(in the rows, 128 means zero)
Here are made-up objects, facts about them, and rows of numbers that follow some of those facts. Name the object behind each unnamed row.

Some objects and their rows:
[120 138 119 115 109 130 132 148 142 141 144 131 123 123 123 117 138 130
 129 116 129 150 131 151 135 131 136 133 140 148 142 125 111 124 127 151
 122 130 126 130 112 142 141 125 121 165 138 119 139  95 150 143]: rigum
[131 124 134 131 136 125 131 119 127 129 126 124 130 127 137 132 121 127
 129 136 129 125 123 128 127 130 128 125 124 125 121 130 128 129 134 121
 134 134 125 125 131 123 122 133 128 116 117 127 126 137 121 127]: lopok
[129 123 112 125 109 137 108 143 148 127 126 142 122 133 100 124 143 114
 122 128 126 142 141 125 114 129 129 137 136 124 148 116 112 120 136 146
 114 125 127 149 126 133 132 117 136 142 148 132 129 117 143 128]: treker
[116 130 121 117 113 127 134 136 130 120 125 123 125 125 120 118 135 131
 126 117 126 125 139 124 128 122 132 132 126 134 136 132 132 133 113 132
 122 110 135 124 130 131 131 112 138 142 132 134 124 117 126 126]: skitrin
[131 124 134 131 137 125 131 119 126 129 125 124 130 127 137 132 121 127
 130 136 130 125 123 129 127 130 128 124 124 125 121 130 128 128 134 121
 134 133 125 125 131 123 122 133 127 116 117 127 126 137 122 126]: skagrozos
[124 138 115 126 113 135 121 145 134 130 135 138 125 132 113 122 139 131
 127 114 129 134 137 128 129 124 127 134 137 133 142 128 128 121 119 137
 116 113 130 136 121 141 138 120 125 146 147 125 129 115 144 132]: sorom
[ 93 122 129 143 125 127 147 109  84 110 131 106 134 135 110 143 161  99
 107  95 121 127 130 100 141 123 140 140 135 158 143 132 129 127 137 144
 126 114 140  95 111 148 157 124 135 123 121 147 132 108 140 131]: tado
[134 122 143 127 148 131 127 113 123 124 131 130 125 124 139 132 127 126
 121 128 127 127 115 130 128 127 118 127 129 124 120 115 140 147 125 133
 131 158 121 122 119 121 113 138 130 117 133 132 141 142  99 127]: stagepo
[119 128 131 111 123 135 133 129 134 120 130 125 117 123 123 119 135 127
 118 116 127 126 139 125 126 124 124 135 133 137 136 125 140 146 110 139
 122 120 134 121 117 132 120 114 144 137 141 137 133 124 114 129]: libir
[137 161 151 164 181 109 135  87 102 123 157 160 137 146 100 138 125  92
 141  64 147 156  98 114 116 113 123 110 148 146 140 126 107 140 113  77
 135 156 108 109 145 135 105 109 146 155 107 138  91 140  91 109]: griras
[138 132 128 139 135 132 118 129 130 140 135 140 133 134 129 137 126 128
 131 133 133 133 121 133 129 130 124 126 135 125 127 127 126 118 138 125
 127 134 120 137 122 135 129 141 113 119 134 117 130 135 139 133]: briskoplon
[121 109 113 113 105 131 118 137 154 117 114 127 122 124 104 117 142 113
 119 134 122 136 145 126 108 125 136 137 126 121 146 119 109 129 130 147
 116 124 125 143 135 121 119 104 157 141 132 142 122 121 118 117]: fleribra
[131 124 134 131 137 126 131 119 126 130 125 124 130 127 137 132 121 127
 130 136 129 124 122 129 127 131 128 124 125 125 121 129 128 128 134 121
 134 134 125 125 131 123 123 133 128 116 117 127 127 138 122 126]: fofes
[144 130 136 137 146 137 118 121 123 132 139 145 123 131 136 135 134 130
 121 123 128 134 110 135 134 124 114 128 139 120 127 107 138 139 129 140
 121 167 115 137 104 130 122 147 113 118 153 123 151 141 111 133]: datrun
[161 133 127 149 141 134 136 117 119 127 127 145 109 128 152 132 137 145
 114 114 113 127  90 127 147 115 117 134 143 103 140  93 140 143 131 153
 114 199 123 147  95 123 136 157 103 128 161 130 147 147 105 121]: ledo
[127 129 142 112 137 138 123 135 160 158 153 131 131 122 142 129 124 127
 126 137 143 144 120 164 128 139 125 133 146 148 125 133 121 129 138 146
 135 136 110 124  97 150 110 148 117 129 132 106 143 127 134 149]: flamur
[131 124 134 131 137 126 130 120 126 129 126 125 131 127 137 133 121 127
 130 136 129 124 122 128 127 130 128 125 124 125 121 130 128 128 134 121
 134 134 126 126 131 123 123 133 127 116 118 127 126 137 122 126]: maska

Facts:
λ(gruklom, nekli); λ(libir, stapu); λ(plope, dretron)
λ(gridrir, nadres); λ(zumadrim, sofe); λ(sorom, vefulil)
λ(treker, tiplas); λ(nekli, fegros); λ(dretron, kinir)
λ(fegros, bredusten); λ(brubuflel, vegrak); λ(skirol, skimem)
λ(fetra, fibropla); λ(sofe, piler); λ(pleklom, skigruk)
λ(stapu, fana); λ(skigruk, klugren); λ(kozuk, briskoplon)
λ(geklodul, gumim); λ(pudros, rigum); λ(kinir, flamur)
λ(dretras, flaflogon); λ(vegrak, grasapu); λ(vefulil, fleflodul)
λ(skimem, tado); λ(rigum, tibok); λ(skosa, pebunik)
λ(skalok, gruklom); λ(grasapu, trodistes); λ(tribrimar, griras)
λ(flutra, kofum); λ(nadres, fleribra); λ(fleribra, pleklom)
λ(mebro, skalok); λ(skitrin, plupestar); λ(tado, tribrimar)
λ(kletral, skitrin); λ(plestes, trozama); λ(piler, zagrer)
λ(trodistes, robrimam); λ(klugren, treker); λ(zigril, betros)
π(sorom, grasapu); π(moples, sustos); π(treker, flamel)
π(flasto, pleris); π(zedre, fibropla); π(bomer, brosta)
π(briskoplon, skitrin); π(bredusten, klivar); π(datrun, zagrer)
π(kofum, trodistes); π(flamur, trena); π(repla, skaso)
π(pudros, trozama); π(gromiklan, tribrimar); π(gopor, trena)
π(rigum, trena); π(drigin, guli); π(stuzam, maska)
π(flilen, traral); π(miker, drigin); π(ledo, drezun)
π(kletral, kozuk); π(flaflogon, trozama); π(piler, ketos)
π(stipir, kletral); π(drezun, zolik); π(fuze, flubre)
π(zigril, trodistes); π(pladras, bredusten); ζ(gripuzes, lefikla)
ζ(libir, gripuzes); ζ(libir, lefikla); ζ(tiplas, gripuzes)
ζ(zumadrim, libir); ζ(zumadrim, vegrak); ζ(zumadrim, flamur)
ζ(zumadrim, lefikla); ζ(flapon, miker); ζ(flapon, gromiklan)
ζ(zedre, flapon); ζ(brubuflel, flapon); ζ(griras, fibropla)
ζ(griras, lefikla); ζ(datrun, pudros); ζ(datrun, vegrak)
ζ(datrun, lefikla); ζ(brake, libir); ζ(sofe, brubuflel)
ζ(flamur, gripuzes); ζ(flamur, lefikla); ζ(gromiklan, pudros)
ζ(vefulil, plestes); ζ(vefulil, klugren); ζ(vefulil, flamur)
ζ(miker, gromiklan); ζ(miker, lefikla); ζ(bibris, pudros)
ζ(bibris, gripuzes); ζ(bibris, gromiklan); ζ(bibris, lefikla)
ζ(ledo, pudros); ζ(skaso, zumadrim); ζ(zoporak, zolik)
ζ(zoporak, gromiklan); ζ(nolo, zumadrim); ζ(zegos, gripuzes)
ζ(zegos, gromiklan); ζ(plestes, lefikla); ζ(piler, libir)
ζ(piler, gripuzes); ζ(piler, gromiklan); ζ(stipir, pudros)
ζ(dutik, skigruk); ζ(dutik, gromiklan); ζ(dutik, lefikla)
ζ(stagepo, gripuzes); ζ(stagepo, lefikla)

Name these rows:
No name comes twice in this set of rows, the named rows included.
[ 88  87 142  60 109 169  80 156 223 148 126  99 123 118  90 131 119  81
 105 190 153 123 193 126  67 171 119 164 140 159 129 171 125 125 152 156
 149  16 148 117 127 162  78 116 178  99 124 130 111 144 179 152] : klugren
[134 123 140 126 142 130 131 115 130 131 129 125 124 126 140 132 121 125
 123 134 131 124 124 129 126 131 123 126 129 128 122 126 135 138 132 125
 133 138 125 125 120 125 114 134 131 111 124 128 132 142 114 129] : gripuzes
[120 116 116 113 108 129 124 137 146 118 117 126 124 124 111 116 140 120
 121 128 124 132 144 126 115 124 136 136 125 126 143 123 117 131 124 142
 118 119 128 136 133 125 123 106 151 143 133 139 123 119 120 120] : nadres
[ 71 119  91 134  93  92  84 194  80  87 103 119 187 111  84 112 143 153
 163 139 108 148 107 113 130 138 148 126  81  97 100 136  94  87 107 135
 140  95 148 104 239 108 192 133  91 195 110 138  99  69 175 117] : brubuflel
[115 130 120 115 111 127 136 138 134 121 126 123 130 124 124 114 135 139
 126 116 128 123 137 130 131 118 135 132 125 134 136 136 134 132 108 133
 120 108 129 124 127 134 128 112 140 144 133 130 122 119 117 123] : plope
[128 125 132 128 134 124 133 122 131 131 127 125 138 126 141 128 122 137
 131 133 132 121 121 135 130 124 131 125 124 125 121 136 131 127 126 120
 130 128 118 125 126 129 118 132 127 118 119 121 123 139 111 123] : zagrer
[123 104 112 114 105 131 115 136 157 117 111 129 120 125 100 118 143 108
 118 139 120 138 147 124 103 128 136 138 125 119 147 115 104 128 136 149
 116 129 125 146 137 118 119 103 160 140 133 145 123 122 119 116] : pleklom
[115 119 116 143 120 107 114 146 103 116 111 120 163 124 123 129 129 139
 148 146 116 131 107 127 133 131 141 121 101 107 106 134 110 105 135 125
 137 130 128 121 175 111 156 144 107 139 105 127 117 116 140 118] : flapon
[137 114 142 125 147 133 123 112 125 121 127 130 121 122 138 132 131 123
 116 134 123 129 115 130 125 128 117 129 129 119 122 107 138 151 129 142
 128 168 120 127 114 117 111 139 133 112 138 136 148 144  94 127] : tiplas
[ 97 124 127 137 123 127 145 115  92 111 129 109 132 133 111 138 156 105
 111  99 122 127 131 104 138 124 139 139 133 153 142 132 129 128 132 142
 125 113 140 100 115 145 153 121 135 127 124 145 130 110 138 130] : skimem
[132 128 140 127 142 129 133 114 140 138 132 125 125 131 134 135 113 119
 129 134 139 124 132 128 120 134 126 125 133 136 125 141 127 128 136 110
 138 116 126 124 126 132 111 126 137 111 112 124 116 143 128 129] : lefikla

The same objects again, as new rows of numbers:
Known rows:
[127 126 133 118 129 115 148 145 129 140 128 142 125 128 132 118 124 112
  97 120 124 124 136 111 124 129 134 139 106 115 127 137 116 137]: fetra
[115 149 148  43 102 138 164 136 115 152 150 107 139 109 120 163 130 108
  69 137 118 104 141 100 146 140 144 133  85 125 129 161  85 128]: kinir
[102  84 165 144 191 126  90 125  85 154  89  89 173 194 165  46 152 118
 136 202 108 128 163 110 105 112 166  93 172 199 140  65 152 119]: skigruk
[121 143 176  27 118 156 134  74  60 131 135  91 140 136 115 168 131 123
 125 155  88  29 168 139 130  95 122 110 123 154 172 114  93 141]: sofe
[125 104 151 119 173 139 101  85  81 126 147 126 137 138 153 157 130 155
 129 162 109 133 144 110 133 111 142  64 172 177 127 112 114 119]: libir
[108 104 133 137 110 102 121 143  62 139 120 203 130 143 110 140 104 134
  77  51 109 140 197  63 136 125  96 146 117 120 123 117 142 177]: skimem
[133  99 163 112 163 136 127  83  91 112 109 116 109 185 166 145  99 107
 157 128  99  64 151 154 112  71 126 106 161 160 157  95 111 153]: brubuflel
[128 144 113 135 117 126 134 141 154 133 125 129 123 110 116 120 128 108
 128 115 145 140 125 137 135 135 127 150 114 111 125 141 134 135]: brakal
[149 129 139 128 136 147  88  69  98  75 139 108 116  87 113 119 138 182
 186 149 121  95 132 142 120 130 119 116 178 149 157 110 153 119]: dutik
[128 144 114 135 117 126 135 141 153 134 125 128 121 110 116 118 127 108
 129 115 145 141 123 138 135 135 128 149 114 112 124 141 133 136]: studrotruk
[148 119 138 134 126 150  88  80 101  67 146 104 121  94 122 128 143 211
 181 155 117 111 114 128 120 144 120 111 184 150 145 112 158 101]: datrun
[124 141 113 136 106 125 136 149 153 132 122 125 127 131 120 129 131 122
 132 117 139 142 114 141 133 135 118 148 111 109 124 134 135 127]: fuze
[133 124 135 132 138 164  92  76 105 123 105 102 135 142 119 133 120 122
 187 133 124  90 143 171 124  95 119 111 174 169 140 101 143 134]: flapon
[128 144 114 131 116 126 135 140 153 134 125 127 122 109 115 122 127 108
 128 115 145 141 124 137 136 135 128 149 113 112 125 142 131 135]: fana
[112 131  89 169  87 126  96 132 188 136  85 126 113 170 108 108 173 122
 106 116 127 116  63 124 122 149  81 108 109  91 123 141  64 121]: bredusten
[115 115 121 148 164 164  82  89 117 149 125 108 148 150 142 167 121 120
 163 148 137 171 130 148 153 104 143  65 188 193 100 116 128 116]: gripuzes
[128 144 113 135 116 126 134 141 154 134 125 128 122 110 115 118 127 108
 129 116 145 141 124 138 134 135 128 150 114 112 124 141 133 135]: nakon

Rows to name:
No name comes twice in this set of rows, the named rows included.
[134 131 139 126 122 153  99  82 101 103 111 102 129 146 117 132 131 149
 193 137 113  75 134 174 116 100 102 121 163 147 158  93 148 127] : zedre
[134 127 120 141 130 117 146 140 171 108 127 122  92 124 151 131 106 101
 136 106 146 144 113 140 136 127 134 154 124 107 130 143 126 144] : robrimam
[132 128 137 145 158 136  80  82 106  95 140 108 126  98 123 114 148 172
 179 169 128 134 132 137 131 130 129  99 178 155 149 102 153 117] : tiplas
[145  70 160 129 173  85 195 145 173  62 142 129  32 179 248 160  60  94
 107  95 118 126 102 111 122 101 157 147 134 104 146 144  87 164] : grasapu
[129 133 131 145 143 127  73  72  81  87 150 142 116  85 105 144 141 189
 174 135 124 139 155 126 144 128 102 102 174 141 155 102 156 138] : griras
[126 142 113 135 110 128 137 144 153 135 124 123 121 119 118 122 134 117
 128 116 137 145 120 139 133 133 121 148 113 108 124 136 132 131] : trozama
[140 134 137 132 152 138  84  69 100  83 154 114 116  81 118 134 146 186
 179 163 125 125 130 138 134 131 121  97 176 146 153 112 146 118] : stagepo
[124 119 129  98 114 113 156 153 126 131 165 143 142 136 127 106 130 117
 119 122 128 137 135 107 107  99 132 142 121 108 118 141 110 138] : kozuk
[131 133 174  39 114 156 118  71  58  89 170  84 136 100 123 176 149 203
 126 180  87  67 139 103 133 137 127  92 149 158 162 124 106 104] : piler
[135  48 165 139 204 130 138  98 126  81 145 110  75 194 252 191  65 122
 129 130 112 154 111 104 135  91 175  70 203 185 114 129  90 133] : vegrak
[141 123 130 126 140 115 154 143 126 151 134 163 130 128 129 115 129 116
  88 122 120 111 128 114 106 125 134 126 100 110 116 141 104 127] : mebro
[163 120 139 130 113 176  87 107  93  93 108 105 111 130 134 139 123 189
 176 140  86 105 107 138 114 148 132 136 191 165 115  98 170  89] : ledo
[152 121 130 132 130 188  89 114 105 145  83 109 122 155 137 144 102 115
 167 123  94 114 126 158 125 121 146 134 187 185  96 101 156 110] : zolik
[135 132 133 136 152 139  86  77 106  94 152 115 120  88 122 139 142 175
 172 159 127 136 128 136 138 131 126  95 174 150 145 116 142 116] : brake

Now the same objects, written a new way:
Some rows with their names:
[117 127 132 117 114 131 148 125 125 134 146 132 124 152 142 128 127 121
 126 114 149 127 133 127 140 119 127 128 124 136 130 110 107 129 104 125
 111 134 124 135 138]: fleribra
[137 132 120 148 130 136 123 105 138 128 125 127 122 135 114 141 126 124
 133 124 122 136 141 106 131 124 122 133 130 142 131 135 119 120 128 128
 126 142 144 125 117]: moples
[114 126 133 122 121 127 124 128 122 131 160 143 134 126 121 115 131 135
 128 124 129 128 126 129 143 130 127 128 126 145 136 120 111 126 126 100
 121 148 128 133 136]: zumadrim
[123 125 135 121 118 125 127 131 117 127 140 140 125 136 131 118 124 127
 126 123 145 125 123 132 127 126 128 127 125 124 127 126 119 124 132 118
 126 128 123 129 131]: geklodul
[115 127 161 116 132 130 160 116 110 124 155 134 135 124 129 115 127 137
 123 121 123 119 120 140 150 131 129 118 136 140 111 113 121 131 105  97
 119 144 115 134 131]: piler
[121 142 141 131 111 126 119 117 114 128 154 145 127 133 131 115 125 131
 134 124 149 129 109 124 124 127 134 121 123 142 129 125 128 139 121 105
 121 140 127 124 130]: tado
[126 134 122 140 135 133 128 126 137 133 118 122 135 121 122 139 136 125
 126 131 108 132 132 120 138 128 131 136 128 117 127 128 137 132 127 137
 119 129 136 122 124]: briskoplon
[119 126 125 121 118 127 136 129 124 135 148 137 128 149 134 126 132 123
 119 116 149 126 130 126 143 127 128 127 125 127 126 114 112 128 118 123
 117 130 125 127 127]: nadres
[127 109 156 142 150 146 165 116 131 124 129 121 151 113 106 130 129 133
 127 123  75 121 129 129 144 142 134 120 145 124 104 123 125 121  81 119
 104 134 116 132 110]: stipir
[127 130 118 134 137 129 124 136 139 131 114 127 139 118 126 131 134 128
 127 133 118 129 127 124 134 138 132 131 125 117 130 130 133 134 134 138
 131 114 127 123 126]: nakon
[125 161 195 152 146 137 201  43 137 129 114 107 114 160 127 137 108 120
 123  99 127 128 139 117 121  96 120 116 142 156  96 150 136 156 140 103
 128 115 138 116 102]: zedre
[126 138 143 137 123 129 121 121 118 132 158 156 122 139 125 123 122 130
 131 114 146 129 112 118 130 127 131 124 126 142 127 125 121 134 131 114
 123 142 127 120 131]: tribrimar
[112 137 125 111 128 142 153  87 119 128 171 153  94 142 115 127 117 127
 121 122 132 135 125 125 112 110 113 131 133 139 137 127 100 128 141 103
 120 142 143 132 126]: fegros
[123 122 124 127 133 127 123 135 129 125 118 112 137 120 137 125 126 130
 128 139 121 126 122 130 123 125 130 130 126 125 126 130 138 140 124 136
 135 130 129 132 128]: bomer
[155 109 108 130 143 123 117 159 142 132 111 133 117 124 110 135 141 123
 124 127 120 120 150 123 132 150 126 130 131  96 118 139 131  95 151 145
 143 105 118 123 112]: pleris
[128 122 126 134 138 130 125 115 139 131 124 127 123 133 121 130 125 125
 130 123 130 130 129 122 127 126 121 130 130 130 125 132 124 136 135 135
 126 121 131 126 123]: maska
[141 145 134 137 132 125 126  94 123 118 138 109 116 129 142 128 113 130
 133 141 130 134 127 120 141 121 128 134 137 120 132 136 116 189 131 131
 132 166 138 138 148]: drezun

Rows to name:
No name comes twice in this set of rows, the named rows included.
[103 120 141 113 126 117 118 128 119 131 162 140 146 128 129 108 126 138
 120 120 140 121 123 142 152 127 123 133 124 145 139 114 112 135 141  91
 136 147 117 139 140] : vefulil
[129 120  88 119 104 134  91 132 127 136 148 143  99 170 149 142 120 106
 130 121 174 140 119 109 116 111 130 140 108 133 160 113 102 128 104 160
 101 141 141 131 143] : skigruk
[147 106 122 118 143 149 173 137 116 119 106 130  94 131 126 142 121 123
 144 131 114 123 103 131  88 136 135 107 144 106  90 124 141 147  60 184
  83  97 118 124 139] : zoporak
[118 148 121 150 129 124  98 137 152 136 128 123 167 109 122 126 141 135
 123 128 118 134 142 120 166 134 132 141 120 135 145 133 129 117 162 107
 145 133 133 126 128] : griras
[124 127  71 128 129 107  16 145 152 144 132 132 137 135 137 126 123 123
 119 139 162 136 122 111 138 121 123 163 100 118 184 134 130 133 196 139
 169 134 152 130 125] : fibropla

